[ 0.49 -4.27  0.83 -1.74  3.59  4.10  1.55 -0.17  1.21 -1.38  0.19  0.39
 -1.67  0.70 -0.08 -0.25 -0.41] -> <19>:[93]
[ 0.41 -0.43  1.72 -2.92 -0.11  0.25  0.30 -0.25  0.19  0.99 -1.67  1.52
  3.60 -0.71  0.25  0.97 -0.39] -> <22>:[89]
[ 0.76  1.68  1.27 -3.33 -0.12  2.33 -1.68 -0.64 -0.24  2.59  0.47  1.45
  3.01 -1.02  0.82  1.30 -0.55] -> <21>:[95]
[ 0.90  0.62  1.37 -0.13  0.34  2.66 -0.38 -0.51  0.07  1.62  0.34  0.44
  0.62 -1.08 -0.03  1.09 -0.37] -> <21>:[95]
[ 0.29  1.00  0.99 -2.26 -0.24  1.95 -2.22  0.72 -1.22  1.36 -0.20  1.54
  1.91 -0.34  1.58  0.93  2.34] -> <21>:[95]
[ 0.08 -1.63  0.67 -2.14  0.39  3.25 -1.20 -0.56 -0.11  2.90 -0.35  0.71
 -1.43 -0.66 -3.83  0.12  0.51] -> <19>:[91]
[-0.10  2.40  1.55 -2.37 -0.72  3.15 -5.39 -0.14  0.03  1.94  0.85  0.93
  3.42 -0.65  0.00  1.01 -0.05] -> <21>:[95]
[ 0.05  3.54  1.63 -3.81 -0.25  2.97 -2.31 -0.51 -0.42  2.39  3.04  0.83
  4.34  0.02  0.75  1.03  0.52] -> <21>:[99]
[-0.47  1.18  2.09 -0.98  1.13  2.74 -2.07 -0.56  0.22 -0.13 -0.72  1.61
  0.47 -0.60 -0.18  0.36  0.74] -> <21>:[95]
[ 0.70  0.09  1.95 -4.34 -2.51  2.48  0.27  0.57 -1.54  2.60 -0.73  0.97
 -5.00  0.00 -0.39  0.32 -0.59] -> <22>:[89]
[ 0.18  0.14  2.00 -2.35  0.10  4.41 -0.72 -0.55 -0.79  3.16  1.82  1.13
  1.64  0.63  0.02  0.06  0.12] -> <21>:[99]
[-0.06  0.96  2.21 -2.49 -2.09  2.71 -2.09  0.67 -1.94  2.98  0.35  0.81
  2.09 -1.03  0.29  0.57 -0.04] -> <22>:[89]
[ 0.37 -2.50 -0.17 -3.33  2.91  3.67 -0.69 -0.51 -0.58  2.79 -1.55  0.88
  1.08 -0.24 -0.06  1.35 -0.03] -> <19>:[91]
[-0.24  2.28  0.62 -4.30 -1.02  4.47 -3.32 -0.20 -1.38  6.96  3.16  1.17
  3.69 -0.65 -0.03  1.18 -0.51] -> <19>:[91]
[-0.20  0.13  1.52 -4.09  0.79  3.43 -1.17 -1.07 -1.75  4.28 -0.54  1.07
  1.91 -0.73 -0.09  1.30  0.50] -> <19>:[88]
[ 0.24 -2.12  0.15 -3.70  0.09  2.14 -0.43 -0.03 -1.43  4.40  0.26  0.21
  0.43 -0.79 -0.05  0.57  0.24] -> <19>:[91]
[-0.49  0.12  1.93 -4.40 -0.33  4.18  0.03  0.33 -1.71  3.52  0.62 -2.97
  1.67 -0.81 -0.13  1.62 -1.15] -> <22>:[75]
[-0.31  5.62  3.03 -3.38 -0.19  2.20 -6.49 -0.86 -2.30  5.76  1.95  0.35
  5.26  0.22 -0.37  1.23  0.22] -> <21>:[78]
[ 0.90 -1.64 -0.82 -2.82  2.27  4.16  2.21 -0.27 -1.50  3.43  0.53  0.44
 -0.28 -0.27  1.01  0.49  0.14] -> <19>:[93]
[-0.95  3.62 -0.72 -2.21  1.47  0.34 -3.93  0.27  0.45  1.48  2.45  2.07
  5.09  0.17 -0.01  0.26  0.87] -> <21>:[99]
[ 0.45 -3.93  1.09 -0.07 -0.25  0.18  6.37  0.30 -0.06 -4.01 -3.87  0.11
 -3.25  0.26 -0.82  0.34 -0.78] -> <22>:[89]
[ 0.89 -0.52 -0.31 -3.39  6.55  3.36  0.37  0.33  0.03  3.25 -2.29  0.10
  0.21 -0.86  0.07  0.26 -0.82] -> <19>:[93]
[ 0.62 -1.40  0.64 -3.42  3.14  6.55  2.35 -0.65 -0.68  2.00  0.65  0.92
 -1.88  0.03  0.32  0.81  0.25] -> <19>:[93]
[ 0.42 -0.43 -0.03 -5.05  1.76  3.32 -0.15  0.28 -1.33  4.73  2.32  1.70
  2.19 -0.18  0.18 -0.56  0.62] -> <19>:[91]
[ 0.26  0.68 -0.32 -3.28  2.01  2.87 -1.41 -0.62  0.07  2.87  0.81  1.23
  0.62 -0.35  0.24  1.08  0.10] -> <19>:[88]
[-0.17  3.75 -5.75 -2.74  0.80  0.11 -0.20 -1.09 -1.09  2.49 -0.08  0.90
  2.23 -0.53 -2.90  1.26 -0.42] -> <21>:[95]
